Small tables with named rows and columns. After each table, cells are looked up by row and column.

dunelav:
	mog	zal	viza	mus	sekofe
bivepe	-0.758	0.305	0.308	-0.636	-0.721
rus	-0.895	0.881	-0.575	-0.755	-0.707
kur	0.703	-0.810	-0.426	0.724	0.758
gunibi	0.484	0.094	-0.606	0.485	0.471

sekofe of gunibi is 0.471
viza of gunibi is -0.606
zal of kur is -0.810
mog of rus is -0.895
sekofe of rus is -0.707
mog of gunibi is 0.484
viza of bivepe is 0.308
mus of gunibi is 0.485
mus of rus is -0.755
Row with the largest mus: kur

dapored:
,susapok,fopu,pilole
zopupa,40.91,7.85,95.37
bon,68.24,77.59,12.66
dig,68.54,18.38,22.16
neb,87.89,43.20,97.88
gan,37.05,15.55,89.47
lum,54.44,21.24,99.99
gudod,86.05,30.76,89.71

What is the pilole of lum in dapored?
99.99
What is the susapok of zopupa in dapored?
40.91
What is the pilole of bon in dapored?
12.66
What is the pilole of neb in dapored?
97.88
What is the susapok of neb in dapored?
87.89
What is the pilole of gudod in dapored?
89.71
What is the susapok of gan in dapored?
37.05
What is the fopu of lum in dapored?
21.24
What is the fopu of gudod in dapored?
30.76
Which row has the largest susapok? neb

pelop:
|  | liteki | bozimu | neraku | tomer | bov | ziza |
|---|---|---|---|---|---|---|
| pekebi | 46.664 | 27.646 | 52.362 | 55.304 | 36.838 | 36.848 |
| zuboro | 58.731 | 77.256 | 66.660 | 33.549 | 70.720 | 41.042 |
| nasu | 50.399 | 40.327 | 62.369 | 45.845 | 49.328 | 28.410 |
| sak | 57.404 | 61.738 | 41.529 | 76.136 | 60.140 | 85.559 |
| zomuzuf | 55.927 | 71.970 | 63.584 | 35.328 | 68.789 | 45.287 |
| bozerel | 53.559 | 30.551 | 42.282 | 84.856 | 42.071 | 63.631 |
| zuvev | 46.733 | 37.865 | 62.129 | 41.257 | 45.043 | 24.514 |
| tumisuk | 53.337 | 55.893 | 66.720 | 21.895 | 56.932 | 22.825 |
| zar | 57.905 | 70.930 | 49.524 | 47.156 | 59.550 | 69.927 |

What is the tomer of zuboro in pelop?
33.549
What is the tomer of bozerel in pelop?
84.856
What is the bov of bozerel in pelop?
42.071
What is the tomer of sak in pelop?
76.136
What is the bozimu of zuboro in pelop?
77.256
What is the ziza of pekebi in pelop?
36.848
What is the liteki of zuboro in pelop?
58.731
What is the bov of zuboro in pelop?
70.720
What is the liteki of zar in pelop?
57.905
What is the bov of tumisuk in pelop?
56.932
What is the bov of zuvev in pelop?
45.043
Row with the largest liteki: zuboro

rir:
,ruzorad,rodor,zezos,mena,zagoto,ged,vib,tira
lin,4014,5761,6147,5753,2403,7616,5153,5411
vefe,5877,6704,6055,6645,4580,6589,3827,5448
vipa,6660,6215,6657,6253,7419,6388,8055,7014
febe,6478,6859,6134,6803,5606,6297,4205,5721
zupodi,6424,6237,6567,6263,6835,6481,7458,6761
duko,6440,7293,5807,7179,4575,6199,1777,4925
gosusir,8176,7189,6434,7157,8741,5499,5858,6682
mibat,6281,6079,6636,6120,6854,6583,8022,6908

febe, tira -> 5721
febe, ruzorad -> 6478
lin, mena -> 5753
mibat, mena -> 6120
vipa, vib -> 8055
mibat, zagoto -> 6854
febe, rodor -> 6859
gosusir, tira -> 6682
vipa, mena -> 6253
zupodi, zagoto -> 6835
gosusir, ruzorad -> 8176
vefe, rodor -> 6704
mibat, rodor -> 6079
vipa, zezos -> 6657
mibat, tira -> 6908
vipa, tira -> 7014
vipa, ged -> 6388

dag:
        tar    fofe     faf  kevuki   sapin    rela     nez  zamip     zop  bovezup
ter  -4.837  -3.447   1.302  -6.985  -4.860   5.432  -1.280  1.698  -3.104    3.960
zed   6.191  -2.632   1.456  -6.108  -3.638  -1.529   2.577  0.166  -5.409   -0.805
sev  -1.617   6.596  -0.075   5.170  -6.737  -2.134   4.607  3.531   2.849    3.140

nez of ter is -1.280
fofe of zed is -2.632
tar of zed is 6.191
faf of zed is 1.456
bovezup of sev is 3.140
bovezup of ter is 3.960
nez of zed is 2.577
sapin of zed is -3.638
bovezup of zed is -0.805
zop of ter is -3.104
kevuki of sev is 5.170
rela of ter is 5.432
nez of sev is 4.607
sapin of ter is -4.860
fofe of ter is -3.447
rela of zed is -1.529
zop of zed is -5.409
zamip of zed is 0.166
zamip of ter is 1.698
zamip of sev is 3.531

tupizep =
|  | boto | naf | rotari | vivagab | bodapam | budiga | moku | vonoru | mar |
|---|---|---|---|---|---|---|---|---|---|
| zeleli | -1901 | 6572 | 5145 | 5402 | -4115 | -149 | 5726 | 3961 | 32 |
| nabadil | -1528 | 1007 | 1809 | 461 | 3145 | -2788 | 2716 | 2118 | -3455 |
| pul | 5350 | -2619 | -2998 | -2295 | 4679 | 4776 | -3011 | -2371 | 5171 |
| veme | 5389 | -3478 | -3106 | -3151 | 5419 | 1787 | -3801 | -3880 | 2428 |
| kuvu | -1980 | 4214 | 5351 | 6415 | -4662 | 1012 | 5162 | 5249 | 679 |
| vuferi | -2305 | 3287 | 5534 | 4221 | -530 | -3885 | 3698 | 4857 | -4015 |
| ter | -443 | 1657 | 3690 | 2863 | 627 | -4191 | 2580 | 3592 | -5168 |

zeleli, naf: 6572
ter, bodapam: 627
pul, rotari: -2998
zeleli, rotari: 5145
kuvu, boto: -1980
ter, boto: -443
veme, boto: 5389
kuvu, vivagab: 6415
veme, naf: -3478
nabadil, boto: -1528
ter, budiga: -4191
kuvu, bodapam: -4662
ter, vivagab: 2863
vuferi, budiga: -3885
vuferi, naf: 3287

Table fifen
	mur	susu	bibod	zevi	puduzi
dit	4.9	-4.2	-4.8	8.4	5.7
zum	6.7	-1.5	5.0	3.8	6.6
dov	-5.0	8.3	4.2	-5.9	-5.6
reseguz	-2.2	7.5	7.8	-5.8	-3.0
zuf	4.4	-3.9	-5.1	8.4	5.1
siz	8.1	-4.6	0.6	7.7	8.5
zipel	8.1	-3.6	2.7	6.4	8.3

What is the bibod of siz in fifen?
0.6
What is the zevi of zum in fifen?
3.8
What is the mur of reseguz in fifen?
-2.2
What is the susu of siz in fifen?
-4.6
What is the puduzi of zuf in fifen?
5.1
What is the susu of zipel in fifen?
-3.6
What is the mur of dit in fifen?
4.9
What is the puduzi of zipel in fifen?
8.3
What is the zevi of dov in fifen?
-5.9
What is the susu of zum in fifen?
-1.5
Which row has the largest puduzi? siz

Table las
columns: vovepe, rud, sufegan, duv, fumalik, misudip, vop, fiseli, liv
kisefo: [50318, -68530, 78617, 58841, -68530, 5086, -47285, 63122, 38288]
sanu: [50563, -57829, 66262, 53730, -57829, -18325, -33675, 37345, 28235]
rivu: [47438, -60931, 63412, 50902, -60931, -17536, -36209, 36812, 27064]
ruzo: [38098, -68458, 54666, 42283, -68458, -17168, -41056, 34503, 23191]

What is the sufegan of ruzo in las? 54666
What is the misudip of ruzo in las? -17168
What is the fumalik of sanu in las? -57829
What is the liv of kisefo in las? 38288
What is the fiseli of sanu in las? 37345
What is the vovepe of rivu in las? 47438
What is the sufegan of rivu in las? 63412
What is the fiseli of kisefo in las? 63122
What is the misudip of rivu in las? -17536
What is the rud of sanu in las? -57829
What is the vop of ruzo in las? -41056
What is the sufegan of sanu in las? 66262
What is the liv of ruzo in las? 23191
What is the rud of rivu in las? -60931
What is the vop of kisefo in las? -47285
What is the vovepe of sanu in las? 50563
Row with the largest fiseli: kisefo

